[[137 140]
 [149 149]
 [148 149]
 [103  99]
 [142 141]]
=>
[[137 140]
 [149 149]
 [148 149]]

[[149 121 121 112 150]
 [109 136 134 148 110]
 [153 120 121 110 154]
 [117 134 127 134 120]]
=>
[[149 121]
 [109 136]
 [153 120]]

[[132 116 126]
 [128 142 155]
 [131 115 121]]
=>
[[132 116]
 [128 142]
 [131 115]]

[[154 151 120]
 [147 143 127]
 [156 149 126]]
=>
[[154 151]
 [147 143]
 [156 149]]

[[129 144 144 127]
 [139 152 126 126]
 [142 151 125 125]
 [152 141 123 128]]
=>
[[129 144]
 [139 152]
 [142 151]]

[[128 141 121 126]
 [127 118 135 136]
 [125 144 113 154]
 [129 116 140 116]]
=>
[[128 141]
 [127 118]
 [125 144]]

[[125 131 128 135]
 [144 109 124 143]
 [141 124 133 127]
 [139 105 134 128]]
=>
[[125 131]
 [144 109]
 [141 124]]

[[115 134 123 129 128]
 [110 140 121 134 129]
 [152 113 137 120 127]
 [115 137 123 133 129]]
=>
[[115 134]
 [110 140]
 [152 113]]

[[102 124 134]
 [144 125 124]
 [122 126 125]
 [131 121 121]]
=>
[[102 124]
 [144 125]
 [122 126]]
---
[[115 121]
 [118 129]
 [146 125]
 [113 135]
 [117 153]
 [119 140]]
=>
[[115 118 146 113 117 119]
 [121 129 125 135 153 140]]

[[118 113 117 137 119]
 [104 128 131 141 131]
 [134 125 134 133 131]
 [116 114 113 143 123]
 [107 120 124 145 130]
 [103 132 129 140 135]
 [133 125 136 132 130]]
=>
[[118 104 134 116 107 103 133]
 [113 128 125 114 120 132 125]
 [117 131 134 113 124 129 136]
 [137 141 133 143 145 140 132]
 [119 131 131 123 130 135 130]]

[[137 133 111 137]
 [124 130 121 127]
 [116 144 124 140]
 [131 146 123 142]
 [128 134 118 135]
 [126 141 127 131]
 [113 154 119 147]
 [131 140 118 142]
 [141 130 122 136]
 [134 127 120 131]
 [134 119 130 123]]
=>
[[137 124 116 131 128 126 113 131 141 134 134]
 [133 130 144 146 134 141 154 140 130 127 119]
 [111 121 124 123 118 127 119 118 122 120 130]
 [137 127 140 142 135 131 147 142 136 131 123]]

[[120 152 127 113 126]
 [120 152 124 137 126]
 [115 152 124 113 126]
 [138 152 124 113 126]]
=>
[[120 120 115 138]
 [152 152 152 152]
 [127 124 124 124]
 [113 137 113 113]
 [126 126 126 126]]

[[137 121 128 128 120 118]
 [121 138 129 119 142 132]
 [128 132 130 128 129 124]
 [137 120 130 150 105 125]
 [118 136 125 107 151 132]
 [122 131 127 135 129 139]
 [119 132 126 122 139 137]
 [133 121 127 124 125 123]
 [117 137 127 124 141 140]
 [123 137 129 118 141 128]]
=>
[[137 121 128 137 118 122 119 133 117 123]
 [121 138 132 120 136 131 132 121 137 137]
 [128 129 130 130 125 127 126 127 127 129]
 [128 119 128 150 107 135 122 124 124 118]
 [120 142 129 105 151 129 139 125 141 141]
 [118 132 124 125 132 139 137 123 140 128]]

[[121 149 130 128 133 125]
 [138 105 122 119 129 133]
 [144 119 132 127 127 125]]
=>
[[121 138 144]
 [149 105 119]
 [130 122 132]
 [128 119 127]
 [133 129 127]
 [125 133 125]]

[[124 139 121 136 134 137 149 118 114 139 124 151 109 145 151 144]
 [122 130 129 146 131 134 144 118 112 138 124 154 109 141 145 146]
 [123 134 124 140 131 138 149 122 112 140 128 153 109 143 150 141]
 [123 135 125 144 133 136 146 124 112 138 120 151 110 141 154 144]
 [121 134 125 145 133 137 149 116 111 140 122 153 107 142 149 141]]
=>
[[124 122 123 123 121]
 [139 130 134 135 134]
 [121 129 124 125 125]
 [136 146 140 144 145]
 [134 131 131 133 133]
 [137 134 138 136 137]
 [149 144 149 146 149]
 [118 118 122 124 116]
 [114 112 112 112 111]
 [139 138 140 138 140]
 [124 124 128 120 122]
 [151 154 153 151 153]
 [109 109 109 110 107]
 [145 141 143 141 142]
 [151 145 150 154 149]
 [144 146 141 144 141]]
